Here is a tiny trained network, its code and every weight. The questions are about switching its units off for an input and a class, where a switched-off unit gives its printed mean instead of its output.

import numpy as np


def w(rows, s, z=0):
    codes = np.array(rows[::2]) - 128.0
    scale = np.full(codes.shape[1], s)
    scale[-1] = z or s
    return codes * scale


def norm(h):
    return h / np.sqrt((h * h).mean(-1, keepdims=True) + 1e-5)


def f(y):
    return y / 2 * (1 + np.tanh(0.7978845608 * (y + 0.044715 * y**3)))


def log_softmax(a):
    a = a - a.max(-1, keepdims=True)
    return a - np.log(np.exp(a).sum(-1, keepdims=True))


def net(x, mask):
    res = np.array(x, float).reshape(1, 6) / 4 @ E
    u = 0
    for l in range(3):
        y = f(norm(res) @ A[l][:, :-1].T + A[l][:, -1])
        res = res + np.where(mask[u : u + 5], y, B[l][:, -1]) @ B[l][:, :-1]
        u += 5
    return log_softmax(norm(res)[-1] @ U[:, :-1].T + U[:, -1])


A, B = {}, {}
E = w([
[144,131,151,108,107,132,135,106],'x0',
[122,121,109,120,95,152,115,112],'x1',
[62,233,205,227,197,241,95,13],'x2',
[121,112,147,123,135,107,114,98],'x3',
[113,108,139,119,100,124,85,90],'x4',
[3,192,154,137,4,21,246,113],'x5',
],0.0063)
A[0] = w([
[15,203,122,142,57,47,200,108,200],'0.n0',
[141,98,131,142,178,198,120,108,9],'0.n1',
[72,201,173,206,156,193,155,54,126],'0.n2',
[126,116,209,254,95,194,91,68,117],'0.n3',
[150,97,66,145,204,204,72,153,253],'0.n4',
],0.0059,0.0042)
B[0] = w([
[67,124,124,158,84,109,206,111,254],'0.n0',
[111,176,133,227,160,134,165,92,134],'0.n1',
[111,166,244,164,126,146,94,90,207],'0.n2',
[154,171,150,114,158,148,176,158,183],'0.n3',
[172,142,131,131,126,110,124,114,216],'0.n4',
],0.011,0.0084)
A[1] = w([
[222,2,66,99,110,150,51,167,110],'1.n0',
[151,141,144,182,149,191,58,116,27],'1.n1',
[67,133,189,188,40,116,146,92,55],'1.n2',
[174,71,94,123,117,93,182,115,215],'1.n3',
[237,83,189,74,173,211,107,180,254],'1.n4',
],0.0069,0.0048)
B[1] = w([
[91,187,167,88,199,40,38,212,215],'1.n0',
[184,109,135,124,125,155,150,27,151],'1.n1',
[160,129,203,122,137,160,134,206,211],'1.n2',
[83,71,95,2,118,6,88,141,208],'1.n3',
[211,211,73,140,187,89,61,124,255],'1.n4',
],0.0066,0.0074)
A[2] = w([
[171,128,205,120,124,111,156,61,230],'2.n0',
[109,255,198,224,153,219,134,34,253],'2.n1',
[168,132,208,122,193,98,43,118,112],'2.n2',
[138,187,99,103,179,149,64,61,137],'2.n3',
[43,121,168,175,145,243,192,95,102],'2.n4',
],0.0074,0.0048)
B[2] = w([
[154,133,55,137,129,100,121,202,179],'2.n0',
[140,102,138,198,136,231,140,60,247],'2.n1',
[167,147,48,89,154,117,100,143,181],'2.n2',
[181,83,116,120,194,144,124,137,167],'2.n3',
[55,144,161,10,86,118,73,137,168],'2.n4',
],0.011,0.013)
U = w([
[187,156,96,40,194,15,40,194,132],'0',
[54,68,127,55,55,19,190,177,222],'1',
[223,149,132,202,218,223,87,39,1],'2',
[43,165,254,179,78,200,177,50,67],'3',
],0.0092,0.003)

Each question gives the input, the list of numbers given to net, and the class t.
The units are the neurons (one row each of A and B). Each row of codes is followed by its name. A weight is (code - 128) times the scale printed after its matrix; where a second scale follows, it is the last column's (A, B and U).
mask holds one flag per neuron, layer by layer. A switched-off neuron (its flag False) gives its mean, the last column of its row in B, instead of its output. The means were averaged over made-up inputs and are rounded, as every weight is.
A unit's drop is (log p(t) with every unit on - log p(t) with that unit switched off) / (log p(t) with every unit on - log p(t) with every unit switched off).
most important unit: the unit with the biggest drop
k most important neurons: the k neurons with the biggest drops, biggest first
top k neurons in layer l: the k neurons of layer l with the biggest drops, biggest first
drop of u: that unit's drop, to one decimal
input [-4,0,0,6,-4,5], class 1: most important unit	2.n1
input [4,2,-1,-1,2,-1], class 0: 2 most important neurons	(0.n0 0.n2)
input [-8,0,-1,7,8,-6], class 0: 2 most important neurons	(0.n2 2.n1)
input [-8,-8,0,-6,8,-3], class 0: 2 most important neurons	(0.n2 2.n1)
input [0,-1,0,-4,-5,-2], class 0: 3 most important neurons	(0.n2 0.n0 2.n1)
input [-7,-6,0,-6,2,2], class 1: 2 most important neurons	(2.n1 0.n2)
input [8,-8,0,7,-8,-1], class 0: 3 most important neurons	(0.n0 0.n2 2.n1)
input [-4,-4,0,4,-7,-4], class 0: 2 most important neurons	(0.n2 2.n1)
input [2,3,-1,7,-2,-1], class 0: top 2 neurons in layer 0	(0.n0 0.n2)
input [0,-8,0,-5,8,0], class 0: top 2 neurons in layer 2	(2.n1 2.n2)
input [-3,1,0,-8,-3,1], class 1: drop of 0.n2	0.4
input [5,0,0,-3,-2,3], class 1: drop of 2.n1	0.2
input [7,5,0,8,5,3], class 1: drop of 2.n1	0.3
